Here is a tiny trained network, its code and every weight. The questions are about switching its units off for an input and a target symbol, where a switched-off unit gives its printed mean instead of its output.

import numpy as np


def w(rows, s, z=0):
    codes = np.array(rows[::2]) - 128.0
    scale = np.full(codes.shape[1], s)
    scale[-1] = z or s
    return codes * scale


def norm(h):
    return h / np.sqrt((h * h).mean(-1, keepdims=True) + 1e-5)


def f(y):
    return np.maximum(y, 0)


def softmax(a):
    e = np.exp(a - a.max(-1, keepdims=True))
    return e / e.sum(-1, keepdims=True)


def log_softmax(a):
    a = a - a.max(-1, keepdims=True)
    return a - np.log(np.exp(a).sum(-1, keepdims=True))


def net(x, mask):
    ids = ['ΓΨαζμξπσφω'.index(c) for c in x.split()]
    T = len(ids)
    res = E[ids] + P[:T]
    u = 0
    for l in range(2):
        q, k, v = (norm(res) @ M[l].T for M in (Q, K, V))
        z = softmax(np.where(np.tri(T) > 0, q @ k.T / 2**0.5, -1e9)) @ v
        res = res + np.where(mask[u], z, O[l][:, -1]) @ O[l][:, :-1]
        u += 1
        y = f(norm(res) @ A[l][:, :-1].T + A[l][:, -1])
        res = res + np.where(mask[u : u + 8], y, B[l][:, -1]) @ B[l][:, :-1]
        u += 8
    return log_softmax(norm(res)[-1] @ U[:, :-1].T + U[:, -1])


Q, K, V, O, A, B = {}, {}, {}, {}, {}, {}
E = w([
[89,188,93,139,115],'Γ',
[72,124,173,170,191],'Ψ',
[160,160,126,252,139],'α',
[135,52,89,143,95],'ζ',
[196,116,139,88,185],'μ',
[127,93,118,98,140],'ξ',
[71,105,133,185,30],'π',
[194,127,28,93,154],'σ',
[108,22,147,163,220],'φ',
[45,254,84,171,185],'ω',
],0.019)
P = w([
[71,178,110,2,196],'0',
[29,147,12,62,152],'1',
[83,145,83,25,175],'2',
[91,151,93,16,186],'3',
[86,177,96,18,190],'4',
[84,161,121,3,194],'5',
],0.0053)
Q[0] = w([
[113,167,3,189,238],'L0H1',
[178,116,196,109,203],'L0H1',
],0.0065)
K[0] = w([
[195,207,168,254,70],'L0H1',
[138,120,201,119,121],'L0H1',
],0.0063)
V[0] = w([
[137,95,140,137,66],'L0H1',
[173,176,69,254,168],'L0H1',
],0.0086)
O[0] = w([
[105,111,240,186,196,2],'L0H1',
[212,85,254,8,190,220],'L0H1',
],0.0085,0.0038)
A[0] = w([
[128,59,164,184,164,174],'L0N1',
[245,164,194,180,192,164],'L0N2',
[64,132,136,63,118,73],'L0N3',
[26,92,63,132,61,227],'L0N4',
[46,134,184,101,17,45],'L0N5',
[89,129,190,176,95,2],'L0N6',
[93,86,113,159,198,201],'L0N7',
[80,123,169,109,63,30],'L0N8',
],0.011,0.0029)
B[0] = w([
[96,179,120,116,212,156],'L0N1',
[92,94,181,8,137,171],'L0N2',
[126,135,178,141,149,181],'L0N3',
[163,138,179,106,174,254],'L0N4',
[93,126,130,44,91,156],'L0N5',
[103,131,156,123,142,137],'L0N6',
[105,169,176,133,108,200],'L0N7',
[69,88,128,111,80,141],'L0N8',
],0.012,0.0078)
Q[1] = w([
[147,29,89,253,27],'L1H1',
[125,63,29,58,141],'L1H1',
],0.0074)
K[1] = w([
[254,143,121,159,248],'L1H1',
[150,71,105,81,87],'L1H1',
],0.008)
V[1] = w([
[90,254,101,202,130],'L1H1',
[127,200,88,163,215],'L1H1',
],0.0077)
O[1] = w([
[135,125,73,214,165,69],'L1H1',
[246,108,160,117,1,254],'L1H1',
],0.0081,0.002)
A[1] = w([
[1,100,44,99,146,91],'L1N1',
[135,185,215,145,111,63],'L1N2',
[19,4,193,133,196,59],'L1N3',
[247,64,171,86,140,156],'L1N4',
[178,104,68,66,190,79],'L1N5',
[97,160,172,139,226,154],'L1N6',
[142,88,71,203,140,146],'L1N7',
[139,166,47,179,187,3],'L1N8',
],0.0098,0.0031)
B[1] = w([
[59,113,152,124,149,159],'L1N1',
[118,99,111,170,2,189],'L1N2',
[179,144,65,107,90,201],'L1N3',
[90,170,115,132,139,242],'L1N4',
[94,91,148,149,121,238],'L1N5',
[158,63,118,158,148,255],'L1N6',
[124,173,147,131,173,132],'L1N7',
[131,149,180,171,203,148],'L1N8',
],0.013,0.0075)
U = w([
[98,150,127,154,117,60],'Γ',
[25,130,121,196,221,107],'Ψ',
[157,141,1,99,102,151],'α',
[160,83,180,210,52,254],'ζ',
[18,122,115,166,78,123],'μ',
[187,241,135,190,164,204],'ξ',
[218,72,107,183,167,83],'π',
[196,137,245,82,153,154],'σ',
[168,223,154,130,35,83],'φ',
[60,141,135,126,104,100],'ω',
],0.009,0.0029)

Each question gives the input, a string of symbols that net reads in full, and the target symbol t.
The units are the heads (2 rows each of Q, K, V and O) and the neurons (one row each of A and B). Each row of codes is followed by its name. A weight is (code - 128) times the scale printed after its matrix; where a second scale follows, it is the last column's (O, A, B and U).
mask holds one flag per unit, layer by layer, with each layer's heads first. A switched-off unit (its flag False) gives its mean, the last column of its rows in O or B, instead of its output. The means were averaged over made-up inputs and are rounded, as every weight is.
A unit's drop is (log p(t) with every unit on - log p(t) with that unit switched off) / (log p(t) with every unit on - log p(t) with every unit switched off).
The circuit of an input: a set's keep is (log p(t) with only the set's units on - log p(t) with every unit switched off) / (log p(t) with every unit on - log p(t) with every unit switched off). Starting from the 12 units with the biggest drops (on a tie, the unit counted first), units are removed one at a time, each time the one whose removal leaves the highest keep (on an exact tie, the one counted first), for as long as the keep stays at least 0.8.
circuit, biggest first: the units of the circuit, biggest drop first
most important unit: the unit with the biggest drop
top k neurons: the k neurons with the biggest drops, biggest first
top k neurons in layer l: the k neurons of layer l with the biggest drops, biggest first
drop when u is switched off: that unit's drop, to one decimal
input σ σ σ Ψ ω Γ, target φ: most important unit => L1H1
input ξ σ ξ σ π φ, target Ψ: circuit, biggest first => [L0N1 L0H1]
input Ψ σ ξ ξ φ, target π: top 3 neurons in layer 1 => [L1N6 L1N3 L1N4]
input π σ σ ζ ξ Γ, target Ψ: circuit, biggest first => [L1H1 L1N6]
input σ μ ξ σ Γ φ, target π: top 2 neurons in layer 1 => [L1N3 L1N6]
input σ σ ζ, target σ: top 2 neurons => [L0N4 L1N2]
input σ σ σ ξ ω, target ξ: circuit, biggest first => [L1H1 L0N2 L1N4 L0N5]
input Ψ Ψ ξ, target Ψ: top 3 neurons => [L1N4 L0N7 L0N4]
input Ψ σ ξ, target Ψ: top 3 neurons => [L1N4 L0N7 L0N2]
input ξ Γ ξ, target ξ: top 2 neurons => [L0N2 L1N4]
input ξ ω ζ, target ξ: top 4 neurons in layer 0 => [L0N4 L0N2 L0N5 L0N8]
input σ π Γ, target Ψ: top 2 neurons in layer 1 => [L1N6 L1N1]
input ξ φ Ψ ξ, target ξ: top 2 neurons => [L1N4 L0N2]
input σ φ Ψ, target ζ: top 2 neurons in layer 1 => [L1N2 L1N6]
input π σ ζ, target π: most important unit => L0H1
input σ ξ Γ α, target σ: drop when L0H1 is switched off => 0.3
input π Ψ ζ, target π: drop when L1N3 is switched off => 0.3
input Ψ α Ψ ξ ω, target σ: drop when L0H1 is switched off => 1.2
